Here is a tiny trained network, its code and every weight. The questions are about switching its units off for an input and a class, where a switched-off unit gives its printed mean instead of its output.

import numpy as np


def w(rows, s, z=0):
    codes = np.array(rows[::2]) - 128.0
    scale = np.full(codes.shape[1], s)
    scale[-1] = z or s
    return codes * scale


def f(y):
    return y / 2 * (1 + np.tanh(0.7978845608 * (y + 0.044715 * y**3)))


def log_softmax(a):
    a = a - a.max(-1, keepdims=True)
    return a - np.log(np.exp(a).sum(-1, keepdims=True))


def net(x, mask):
    res = np.array(x, float).reshape(1, 8) / 4 @ E
    y = f(res @ A[0][:, :-1].T + A[0][:, -1])
    res = res + np.where(mask, y, B[0][:, -1]) @ B[0][:, :-1]
    return log_softmax(res[-1] @ U[:, :-1].T + U[:, -1])


A, B = {}, {}
E = w([
[102,114,31,27],'x0',
[128,127,127,128],'x1',
[255,130,114,107],'x2',
[128,127,129,130],'x3',
[129,129,128,128],'x4',
[127,128,127,128],'x5',
[125,253,93,142],'x6',
[124,159,211,40],'x7',
],0.0042)
A[0] = w([
[215,130,119,117,111],'neuron 1',
[68,126,134,138,126],'neuron 2',
[135,140,126,132,59],'neuron 3',
[133,154,120,129,74],'neuron 4',
[113,119,67,70,108],'neuron 5',
[114,120,73,75,113],'neuron 6',
[96,130,124,127,125],'neuron 7',
[125,225,104,138,111],'neuron 8',
[127,147,175,85,120],'neuron 9',
[135,132,148,152,114],'neuron 10',
[123,227,103,137,118],'neuron 11',
[126,122,126,118,64],'neuron 12',
[129,130,129,126,45],'neuron 13',
[92,129,134,130,104],'neuron 14',
[219,129,120,113,124],'neuron 15',
[117,120,81,83,108],'neuron 16',
[34,128,137,144,124],'neuron 17',
[138,128,125,130,63],'neuron 18',
[129,154,128,125,86],'neuron 19',
[135,97,49,213,114],'neuron 20',
[126,150,129,126,76],'neuron 21',
[113,120,68,71,109],'neuron 22',
[127,142,123,127,182],'neuron 23',
[127,159,215,45,120],'neuron 24',
[204,130,119,118,108],'neuron 25',
[125,180,119,130,117],'neuron 26',
[132,128,126,133,49],'neuron 27',
[133,127,128,127,72],'neuron 28',
[127,134,138,121,72],'neuron 29',
[119,127,130,128,128],'neuron 30',
[127,176,118,136,91],'neuron 31',
[122,127,99,100,98],'neuron 32',
[133,106,75,185,109],'neuron 33',
[131,121,113,142,90],'neuron 34',
[132,3,162,112,122],'neuron 35',
[123,123,122,121,253],'neuron 36',
[147,142,189,195,108],'neuron 37',
[27,128,139,144,116],'neuron 38',
[148,144,196,197,112],'neuron 39',
],0.011,0.0046)
B[0] = w([
[185,128,163,72,167],'neuron 1',
[171,129,143,100,148],'neuron 2',
[118,99,139,115,94],'neuron 3',
[122,91,132,121,103],'neuron 4',
[96,137,193,170,159],'neuron 5',
[98,139,184,166,155],'neuron 6',
[145,132,140,118,132],'neuron 7',
[143,44,88,163,177],'neuron 8',
[90,140,95,102,138],'neuron 9',
[115,130,151,138,130],'neuron 10',
[149,47,84,168,183],'neuron 11',
[114,106,140,119,94],'neuron 12',
[114,103,140,111,87],'neuron 13',
[144,119,141,103,120],'neuron 14',
[196,136,160,77,179],'neuron 15',
[105,132,174,159,142],'neuron 16',
[201,131,157,76,176],'neuron 17',
[119,107,141,109,95],'neuron 18',
[120,100,123,119,107],'neuron 19',
[46,158,71,57,203],'neuron 20',
[118,99,127,117,101],'neuron 21',
[96,137,193,169,158],'neuron 22',
[143,143,113,146,174],'neuron 23',
[43,155,53,74,178],'neuron 24',
[175,124,159,81,154],'neuron 25',
[135,94,107,139,139],'neuron 26',
[116,108,139,112,89],'neuron 27',
[120,111,137,116,97],'neuron 28',
[112,112,132,113,97],'neuron 29',
[132,127,128,126,128],'neuron 30',
[125,80,121,134,123],'neuron 31',
[110,122,157,141,119],'neuron 32',
[79,143,98,83,160],'neuron 33',
[112,121,126,112,110],'neuron 34',
[152,3,58,191,209],'neuron 35',
[171,203,90,179,252],'neuron 36',
[84,137,207,170,181],'neuron 37',
[204,125,163,66,177],'neuron 38',
[79,145,209,181,191],'neuron 39',
],0.035,0.0033)
U = w([
[150,7,81,195,92],'0',
[68,160,254,195,89],'1',
[155,182,103,152,254],'2',
[215,133,179,31,78],'3',
[30,155,73,51,82],'4',
],0.0067,0.0031)

Each question gives the input, the list of numbers given to net, and the class t.
The units are the neurons (one row each of A and B). Each row of codes is followed by its name. A weight is (code - 128) times the scale printed after its matrix; where a second scale follows, it is the last column's (A, B and U).
mask holds one flag per neuron, in row order. A switched-off neuron (its flag False) gives its mean, the last column of its row in B, instead of its output. The means were averaged over made-up inputs and are rounded, as every weight is.
A unit's drop is (log p(t) with every unit on - log p(t) with that unit switched off) / (log p(t) with every unit on - log p(t) with every unit switched off).
The circuit of an input: a set's keep is (log p(t) with only the set's units on - log p(t) with every unit switched off) / (log p(t) with every unit on - log p(t) with every unit switched off). Starting from the 12 units with the biggest drops (on a tie, the unit counted first), units are removed one at a time, each time the one whose removal leaves the highest keep (on an exact tie, the one counted first), for as long as the keep stays at least 0.8.
circuit, biggest first: the units of the circuit, biggest drop first
unit that matters most: the unit with the biggest drop
k most important neurons: the k neurons with the biggest drops, biggest first
drop when u is switched off: that unit's drop, to one decimal
input [-7,-3,-6,4,-1,8,7,6], class 0: 2 most important neurons : (neuron 11; neuron 8)
input [-1,2,-1,6,3,0,-2,4], class 4: unit that matters most : neuron 24
input [-5,7,-7,8,-3,-2,2,8], class 4: 2 most important neurons : (neuron 24; neuron 9)
input [3,2,8,-4,-2,2,5,2], class 3: 3 most important neurons : (neuron 15; neuron 1; neuron 35)
input [-3,-4,-5,5,-5,5,0,-4], class 3: circuit, biggest first : (neuron 38; neuron 17)
input [-3,-3,-8,-7,3,-1,-8,8], class 0: 3 most important neurons : (neuron 35; neuron 20; neuron 15)
input [-3,5,-6,0,6,-3,-7,-8], class 4: 4 most important neurons : (neuron 20; neuron 33; neuron 11; neuron 8)
input [-8,0,6,1,4,-8,7,1], class 1: 3 most important neurons : (neuron 39; neuron 37; neuron 35)
input [-7,0,-1,-3,-1,-4,2,4], class 1: 2 most important neurons : (neuron 39; neuron 37)
input [2,-4,7,4,-7,8,-3,1], class 3: 3 most important neurons : (neuron 15; neuron 1; neuron 25)
input [1,-6,-3,7,2,-7,7,-6], class 0: 3 most important neurons : (neuron 11; neuron 8; neuron 24)
input [5,2,-2,2,0,-8,4,-7], class 4: 3 most important neurons : (neuron 20; neuron 33; neuron 35)
input [-5,-4,2,-1,-4,1,7,8], class 4: 2 most important neurons : (neuron 24; neuron 35)
input [3,-5,-4,6,5,-4,5,-3], class 0: circuit, biggest first : (neuron 11)
input [1,-2,-5,2,7,2,-4,0], class 3: 3 most important neurons : (neuron 38; neuron 17; neuron 11)
input [-6,5,-8,-8,0,-1,-2,6], class 3: 3 most important neurons : (neuron 38; neuron 17; neuron 2)
input [6,6,7,-5,-2,-6,0,-3], class 3: 2 most important neurons : (neuron 15; neuron 1)
input [4,1,-5,-1,5,-5,3,1], class 3: 4 most important neurons : (neuron 38; neuron 35; neuron 17; neuron 39)
input [-7,6,6,-3,8,8,6,-2], class 1: drop when neuron 38 is switched off : 0.1
input [4,-3,6,-1,0,2,7,-5], class 0: drop when neuron 8 is switched off : 0.6
input [-3,-7,-4,-5,6,2,-5,8], class 4: circuit, biggest first : (neuron 24)
input [-6,4,-6,-2,2,3,-8,2], class 0: drop when neuron 35 is switched off : 3.9
input [-4,4,8,-2,-1,-3,-3,-7], class 3: drop when neuron 15 is switched off : 0.5
